The symbols move the states like this.
state | vu gu ki pu se
x476 | x709 x301 x179 x6 x729
x175 | x556 x106 x914 x475 x806
x502 | x102 x41 x505 x476 x633
x769 | x603 x155 x757 x79 x735
x193 | x902 x927 x993 x865 x629
x638 | x179 x956 x468 x796 x28
x299 | x522 x18 x694 x864 x482
x459 | x622 x757 x79 x608 x180
x692 | x787 x102 x815 x563 x566
x14 | x729 x830 x28 x502 x815
x834 | x2 x402 x549 x787 x908
x676 | x824 x834 x355 x908 x902
x695 | x79 x373 x813 x835 x539
x355 | x676 x549 x787 x927 x193
x106 | x406 x751 x143 x460 x475
x864 | x547 x128 x247 x928 x898
x603 | x664 x437 x769 x459 x874
x898 | x956 x928 x187 x522 x926
x274 | x907 x188 x763 x339 x751
x523 | x819 x931 x420 x274 x646
x763 | x274 x622 x874 x682 x501
x908 | x305 x787 x927 x993 x48
x806 | x128 x475 x571 x808 x849
x48 | x373 x993 x865 x824 x218
x993 | x193 x938 x566 x2 x824
x664 | x931 x539 x603 x622 x763
x420 | x523 x664 x188 x763 x289
x437 | x539 x218 x155 x757 x459
x694 | x299 x214 x128 x247 x933
x556 | x720 x406 x175 x121 x128
x214 | x18 x175 x121 x806 x247
x468 | x638 x898 x645 x926 x41
x6 | x802 x638 x830 x28 x102
x787 | x355 x391 x692 x938 x993
x907 | x104 x420 x274 x289 x517
x121 | x214 x914 x475 x571 x788
x709 | x815 x505 x476 x802 x402
x819 | x143 x346 x523 x907 x974
x563 | x938 x709 x633 x402 x834
x427 | x41 x256 x330 x792 x179
x218 | x835 x824 x597 x793 x757
x402 | x26 x802 x729 x391 x787
x933 | x482 x247 x928 x187 x645
x373 | x871 x193 x48 x629 x835
x829 | x187 x720 x18 x694 x547
x339 | x289 x874 x682 x346 x819
x874 | x763 x459 x735 x180 x346
x808 | x788 x428 x510 x556 x18
x428 | x571 x974 x642 x406 x556
x597 | x218 x676 x305 x902 x871
x268 | x475 x104 x974 x642 x510
x247 | x864 x806 x788 x849 x187
x633 | x563 x476 x802 x729 x549
x187 | x898 x849 x829 x299 x256
x41 | x28 x926 x427 x301 x476
x871 | x757 x902 x373 x813 x11
x645 | x468 x187 x522 x256 x427
x629 | x813 x865 x824 x597 x155
x974 | x268 x907 x646 x517 x406
x188 | x420 x603 x622 x874 x339
x11 | x608 x813 x835 x437 x603
x128 | x694 x121 x806 x788 x928
x914 | x175 x143 x460 x268 x571
x566 | x993 x563 x26 x834 x676
x140 | x180 x11 x539 x603 x188
x289 | x646 x763 x339 x501 x143
x813 | x695 x48 x629 x218 x437
x505 | x502 x427 x301 x179 x802
x79 | x459 x871 x695 x11 x140
x927 | x908 x692 x938 x566 x865
x928 | x933 x788 x849 x829 x522
x256 | x926 x299 x547 x482 x792
x475 | x121 x460 x268 x428 x808
x729 | x402 x6 x14 x102 x692
x305 | x597 x355 x908 x193 x373
x28 | x14 x796 x41 x505 x709
x406 | x510 x517 x106 x914 x121
x751 | x517 x339 x501 x819 x460
x2 | x865 x26 x834 x355 x305
x482 | x330 x864 x933 x898 x468
x547 | x256 x694 x864 x933 x956
x180 | x682 x608 x140 x664 x420
x830 | x6 x468 x796 x41 x502
x26 | x566 x633 x402 x549 x355
x788 | x247 x571 x808 x720 x829
x735 | x874 x79 x608 x140 x931
x926 | x796 x522 x256 x330 x301
x815 | x692 x502 x709 x633 x26
x510 | x808 x642 x406 x175 x214
x155 | x437 x597 x793 x871 x79
x757 | x769 x793 x871 x695 x608
x330 | x427 x547 x482 x956 x638
x796 | x830 x645 x926 x427 x505
x571 | x806 x268 x428 x510 x720
x849 | x928 x808 x720 x18 x299
x391 | x549 x14 x102 x815 x938
x522 | x645 x829 x299 x547 x330
x18 | x829 x556 x214 x128 x864
x517 | x642 x289 x751 x143 x914
x824 | x629 x2 x676 x305 x793
x539 | x140 x835 x437 x769 x622
x102 | x391 x28 x502 x709 x563
x865 | x48 x566 x2 x676 x597
x792 | x301 x482 x956 x468 x830
x622 | x188 x769 x459 x735 x682
x956 | x792 x933 x898 x645 x796
x104 | x460 x523 x907 x646 x642
x460 | x914 x819 x104 x974 x428
x143 | x106 x501 x819 x104 x268
x179 | x476 x792 x638 x830 x14
x902 | x793 x908 x193 x48 x813
x720 | x849 x510 x556 x214 x694
x646 | x974 x274 x289 x751 x106
x682 | x339 x735 x180 x931 x523
x501 | x751 x682 x346 x523 x104
x802 | x633 x179 x6 x14 x391
x346 | x501 x180 x931 x420 x907
x549 | x834 x729 x391 x692 x927
x642 | x428 x646 x517 x106 x175
x793 | x155 x305 x902 x373 x695
x608 | x735 x695 x11 x539 x664
x938 | x927 x815 x563 x26 x2
x931 | x346 x140 x664 x188 x274
x835 | x11 x629 x218 x155 x769
x301 | x505 x330 x792 x638 x6

In the rows, 51 means zero.

The rows follow the links: the fewer symbols apart two states are, the more alike their rows tend to be.

Each row is also shifted at random along 7 hidden directions that mean nothing.

Rows with their states:
56 32 46 52 51 52 57 55 29 58 49 54 49 50 63 45 48 51 41 57 47 40 70 52 51 55 58 46 52 53 52 51 57 40 43 60 51 51 50 37 54 -> x420
64 66 54 40 56 77 52 36 71 53 53 54 47 54 48 49 42 50 53 46 37 78 34 51 49 59 61 40 39 50 54 62 36 47 46 41 58 43 63 67 56 -> x793
47 54 49 53 46 59 57 42 52 56 51 47 52 53 63 44 36 42 54 45 56 45 60 46 55 62 69 50 55 59 37 60 38 44 56 60 52 47 57 59 42 -> x121
103 59 58 45 60 36 53 52 65 40 42 52 60 49 38 56 44 53 59 46 63 41 45 51 51 49 50 52 52 57 53 46 40 69 58 49 39 49 42 55 34 -> x102
69 39 55 44 58 44 54 58 43 56 47 55 54 50 54 55 43 56 43 47 54 40 52 45 50 51 52 54 50 50 50 46 44 48 45 50 44 49 45 48 49 -> x6
94 52 62 60 44 34 37 57 48 45 72 40 38 50 42 41 63 60 61 65 68 52 60 43 54 33 28 57 57 37 53 30 63 57 54 63 44 57 69 45 51 -> x914
25 28 65 42 54 41 48 44 22 66 73 55 53 58 48 54 45 31 56 59 40 42 52 37 58 69 62 48 49 57 36 67 27 46 59 57 40 37 52 58 59 -> x638
58 54 51 52 58 50 42 45 59 56 62 54 43 52 43 51 53 37 51 60 57 55 52 46 64 56 48 43 47 59 49 60 32 58 65 51 41 46 57 58 41 -> x597
42 39 54 48 45 52 51 43 32 48 65 50 64 59 38 59 56 29 57 60 38 48 43 49 49 65 65 52 53 58 43 82 34 57 60 46 51 35 45 53 61 -> x428
53 51 56 50 49 55 52 44 57 42 49 40 58 51 57 51 46 53 68 40 49 45 41 51 43 52 54 53 53 48 46 45 60 53 41 50 57 52 44 60 52 -> x522
48 59 37 53 48 80 63 43 65 52 33 48 48 57 70 42 33 56 45 30 48 51 49 59 46 56 67 43 48 56 46 50 57 33 28 50 64 53 49 56 43 -> x180
48 20 68 43 54 42 54 54 19 49 60 43 56 53 60 44 45 60 66 54 42 32 60 45 40 53 53 47 53 42 50 33 69 45 29 64 49 49 47 44 65 -> x468
31 38 47 53 60 43 50 58 44 64 47 61 45 45 57 52 52 53 43 59 59 47 66 43 62 52 48 52 52 55 52 49 52 51 56 61 40 53 52 43 51 -> x549
57 62 39 45 60 43 70 61 60 43 12 66 70 48 39 65 41 50 39 41 57 42 46 61 50 57 68 55 52 70 55 70 30 66 67 36 41 47 24 47 33 -> x834
59 25 62 48 58 42 50 60 27 54 68 51 42 57 55 43 40 57 51 57 50 33 62 42 52 54 46 45 47 43 51 33 56 39 29 62 42 49 54 44 56 -> x993
20 49 49 51 41 56 50 43 45 41 56 43 55 51 50 49 63 48 55 53 33 54 47 63 39 49 45 46 51 44 57 48 72 50 42 49 65 51 49 43 62 -> x523
31 42 44 53 58 74 50 50 49 75 54 58 31 46 77 39 42 59 37 53 46 64 66 41 60 56 55 42 43 45 52 44 58 26 35 61 56 56 70 51 62 -> x813
95 79 47 60 44 33 42 66 68 47 44 53 38 40 35 50 68 66 38 59 70 71 55 52 55 24 25 63 54 40 62 38 55 61 74 47 46 63 65 41 44 -> x646
23 38 42 58 46 58 54 45 44 43 50 40 53 54 65 42 52 48 57 47 45 32 60 61 45 53 50 42 54 53 51 40 77 45 29 59 60 55 42 42 49 -> x931
36 54 67 56 40 48 34 33 54 47 87 30 39 55 52 36 56 44 76 58 54 54 54 41 54 47 38 46 54 41 42 35 58 51 51 69 53 52 77 62 51 -> x556
32 42 49 57 49 40 47 56 34 51 63 54 43 54 45 49 58 41 50 63 45 45 56 52 57 54 43 46 49 51 52 51 55 48 53 53 46 52 48 44 55 -> x769
71 66 39 56 49 46 62 56 60 40 31 55 54 55 44 51 41 45 47 42 58 40 49 62 54 55 59 49 52 65 49 57 40 54 58 44 46 53 35 51 30 -> x459
60 68 52 39 58 66 52 47 71 60 38 62 50 48 42 58 49 61 43 47 46 85 34 48 50 48 57 52 44 49 57 64 37 55 58 39 51 45 60 60 59 -> x692
69 50 51 56 48 41 39 58 41 52 62 54 41 54 32 51 69 48 45 68 54 59 51 51 56 41 35 51 50 49 57 54 48 57 61 46 43 50 55 43 54 -> x735
-6 29 44 47 58 62 57 44 41 60 46 58 59 50 64 59 47 41 48 48 37 42 51 50 51 67 66 47 50 60 47 64 55 46 40 53 54 45 37 49 62 -> x402
42 67 44 70 39 45 39 50 69 45 59 39 37 49 54 42 61 54 57 50 70 50 57 50 58 35 29 58 58 45 48 31 71 52 53 62 53 65 62 50 41 -> x106
32 41 56 52 45 46 38 53 39 51 69 45 51 47 48 56 68 49 55 58 44 55 43 46 46 44 36 58 51 37 52 48 61 51 49 46 56 51 52 49 68 -> x864
58 42 57 47 45 56 55 47 36 55 65 50 45 55 60 42 40 50 51 52 35 51 57 47 48 60 58 45 48 43 47 47 54 33 39 60 57 48 63 50 62 -> x289
27 49 37 56 56 50 55 54 49 58 39 62 49 44 55 54 52 41 40 57 50 48 63 54 61 60 56 46 49 63 53 64 44 51 64 50 46 53 43 45 46 -> x155
87 50 48 47 58 52 62 65 43 60 37 65 41 47 57 45 37 64 36 53 48 57 63 48 54 53 59 47 44 48 57 47 46 37 48 52 47 54 55 44 54 -> x757

From each start, follow one symbol. Which state do you reach?
Answers are names.
53 43 55 55 48 33 45 53 43 42 60 44 58 49 47 57 57 41 64 54 55 32 50 48 51 52 44 57 56 51 45 49 52 61 58 52 46 52 40 52 48
se	x256
43 51 56 47 58 51 52 47 52 63 59 61 43 58 48 50 36 41 48 52 52 54 50 39 64 64 62 47 46 59 41 62 24 45 58 55 39 43 59 62 46
ki	x26
41 60 40 50 46 71 54 44 61 46 37 47 54 50 54 49 57 56 46 44 42 64 43 65 40 44 53 46 49 49 58 53 64 49 40 42 66 52 48 47 54
vu	x339
69 58 46 62 49 34 43 61 50 48 53 54 40 52 37 49 63 48 46 63 65 49 58 53 61 40 34 52 53 53 54 47 49 58 65 50 40 57 51 43 40
vu	x664
57 38 62 41 57 47 56 50 38 48 62 55 54 62 42 52 36 43 55 51 41 40 45 47 50 65 61 44 46 54 46 57 33 48 42 50 43 39 47 55 51
gu	x26
58 51 58 53 41 52 43 46 46 43 71 42 50 57 40 50 61 49 62 57 45 58 41 49 45 46 43 54 53 40 51 51 58 53 46 50 57 46 59 52 63
vu	x475
72 61 60 51 44 49 48 52 59 46 58 38 44 47 61 40 44 66 58 42 56 52 52 46 45 40 41 55 51 34 50 24 62 42 41 57 57 59 65 55 49
gu	x808
64 45 43 55 53 50 57 63 38 62 45 63 41 54 55 47 41 51 34 54 52 48 62 48 60 57 58 49 47 55 48 56 41 36 51 52 45 52 50 45 49
pu	x539
54 55 28 64 50 50 54 63 56 55 26 57 46 46 57 51 56 55 30 50 69 45 66 59 58 41 48 54 55 61 54 52 55 51 57 48 47 61 41 36 36
pu	x622
54 45 52 53 50 32 47 55 43 43 51 49 64 47 39 63 63 39 60 57 56 37 47 51 52 52 48 59 57 57 48 62 45 69 69 45 43 48 33 50 48
vu	x256
73 49 59 48 44 57 54 50 42 54 65 48 40 54 60 39 39 60 51 49 39 57 55 46 46 53 52 48 47 36 49 37 59 30 35 60 59 52 69 51 63
ki	x523
49 50 46 60 45 49 49 54 44 66 63 56 37 52 59 46 46 44 39 54 55 53 63 40 64 56 52 56 52 51 40 55 43 35 58 60 48 53 65 51 52
ki	x819
47 31 60 47 56 49 44 46 37 46 75 47 50 59 45 50 51 39 60 60 42 38 49 48 51 59 47 40 46 50 51 50 48 51 38 53 47 43 50 52 54
vu	x629
50 76 54 55 42 40 43 43 71 43 58 42 50 48 43 50 54 41 60 47 62 54 45 49 55 47 44 56 54 52 43 51 37 59 74 49 49 54 58 63 35
ki	x214
71 56 29 49 62 65 69 62 66 54 9 63 59 45 63 56 34 59 26 35 61 43 57 60 52 54 70 50 48 65 56 60 39 47 47 40 50 53 32 45 32
vu	x373
49 43 48 55 45 43 54 55 35 53 55 53 47 49 57 46 50 48 44 56 47 42 66 50 53 54 50 51 53 49 49 47 57 41 52 59 51 54 53 41 53
ki	x274
49 36 56 52 58 41 42 49 46 63 68 52 43 52 57 50 46 43 52 54 59 37 58 37 64 56 45 51 51 54 41 44 44 48 51 63 39 50 56 55 46
vu	x729
87 49 45 53 62 38 45 69 58 64 36 60 42 37 54 54 57 69 32 55 75 53 65 42 60 33 35 61 52 48 59 36 53 56 59 54 37 60 55 39 44
pu	x802
